Here is a tiny trained network, its code and every weight. The questions are about switching its units off for an input and a class, where a switched-off unit gives its printed mean instead of its output.

import numpy as np


def w(rows, s, z=0):
    codes = np.array(rows[::2]) - 128.0
    scale = np.full(codes.shape[1], s)
    scale[-1] = z or s
    return codes * scale


def f(y):
    return y / 2 * (1 + np.tanh(0.7978845608 * (y + 0.044715 * y**3)))


def log_softmax(a):
    a = a - a.max(-1, keepdims=True)
    return a - np.log(np.exp(a).sum(-1, keepdims=True))


def net(x, mask):
    res = np.array(x, float).reshape(1, 4) / 4 @ E
    y = f(res @ A[0][:, :-1].T + A[0][:, -1])
    res = res + np.where(mask, y, B[0][:, -1]) @ B[0][:, :-1]
    return log_softmax(res[-1] @ U[:, :-1].T + U[:, -1])


A, B = {}, {}
E = w([
[66,106,97,165,101,183,205,72,98,197],'x0',
[209,255,131,174,236,147,179,224,76,74],'x1',
[84,148,159,113,150,39,64,88,138,151],'x2',
[104,206,240,203,87,40,63,71,118,136],'x3',
],0.0092)
A[0] = w([
[164,81,116,154,61,209,140,153,116,119,108],'n1',
[127,3,89,60,70,164,100,124,164,124,101],'n2',
[110,145,126,204,93,151,162,53,104,153,144],'n3',
[83,101,174,132,73,70,50,45,154,137,135],'n4',
[205,158,159,94,152,73,20,193,149,73,254],'n5',
[203,109,80,76,163,142,150,183,154,87,81],'n6',
],0.015,0.0077)
B[0] = w([
[68,141,134,118,169,117,134,149,110,143,184],'n1',
[204,186,167,149,156,54,135,121,149,101,247],'n2',
[112,108,134,104,127,98,103,132,150,117,178],'n3',
[26,92,95,107,133,172,136,142,109,151,231],'n4',
[126,159,158,112,187,7,161,120,164,122,249],'n5',
[85,89,119,128,75,147,93,104,128,148,205],'n6',
],0.015,0.022)
U = w([
[254,216,179,253,149,49,155,86,136,71,132],'0',
[42,34,55,182,82,215,89,100,40,209,2],'1',
[24,94,139,121,167,46,126,70,130,177,242],'2',
],0.0073,0.005)

Each question gives the input, the list of numbers given to net, and the class t.
The units are the neurons (one row each of A and B). Each row of codes is followed by its name. A weight is (code - 128) times the scale printed after its matrix; where a second scale follows, it is the last column's (A, B and U).
mask holds one flag per neuron, in row order. A switched-off neuron (its flag False) gives its mean, the last column of its row in B, instead of its output. The means were averaged over made-up inputs and are rounded, as every weight is.
A unit's drop is (log p(t) with every unit on - log p(t) with that unit switched off) / (log p(t) with every unit on - log p(t) with every unit switched off).
The circuit of an input: a set's keep is (log p(t) with only the set's units on - log p(t) with every unit switched off) / (log p(t) with every unit on - log p(t) with every unit switched off). Starting from all 6 units, units are removed one at a time, each time the one whose removal leaves the highest keep (on an exact tie, the one counted first), for as long as the keep stays at least 0.8.
units of the circuit, in order: the units of the circuit, biggest drop first
unit that matters most: the unit with the biggest drop
k most important neurons: the k neurons with the biggest drops, biggest first
drop of u: that unit's drop, to one decimal
input [3,5,2,-8], class 1: units of the circuit, in order -> (n5)
input [4,-3,3,5], class 1: units of the circuit, in order -> (n5 n4)
input [6,8,-5,-2], class 1: 2 most important neurons -> (n5 n2)
input [4,-2,5,1], class 1: units of the circuit, in order -> (n5 n2)
input [5,-1,7,8], class 1: 2 most important neurons -> (n5 n4)
input [-8,8,1,-3], class 2: 2 most important neurons -> (n6 n2)
input [5,-5,4,-5], class 0: 2 most important neurons -> (n2 n6)
input [4,0,-1,-7], class 0: 3 most important neurons -> (n4 n2 n3)
input [3,-4,8,7], class 1: units of the circuit, in order -> (n4 n5)
input [8,-2,-5,-2], class 0: 3 most important neurons -> (n4 n2 n6)
input [-3,-2,-5,-2], class 0: 2 most important neurons -> (n4 n2)
input [2,3,2,1], class 0: 2 most important neurons -> (n4 n6)
input [8,-6,4,6], class 1: 2 most important neurons -> (n4 n5)
input [6,7,-4,1], class 1: unit that matters most -> n2
input [-7,-5,-6,-5], class 0: drop of n2 -> 1.2
input [-5,5,6,0], class 0: drop of n1 -> 0.1
input [-5,-6,-4,-4], class 0: drop of n5 -> 0.0
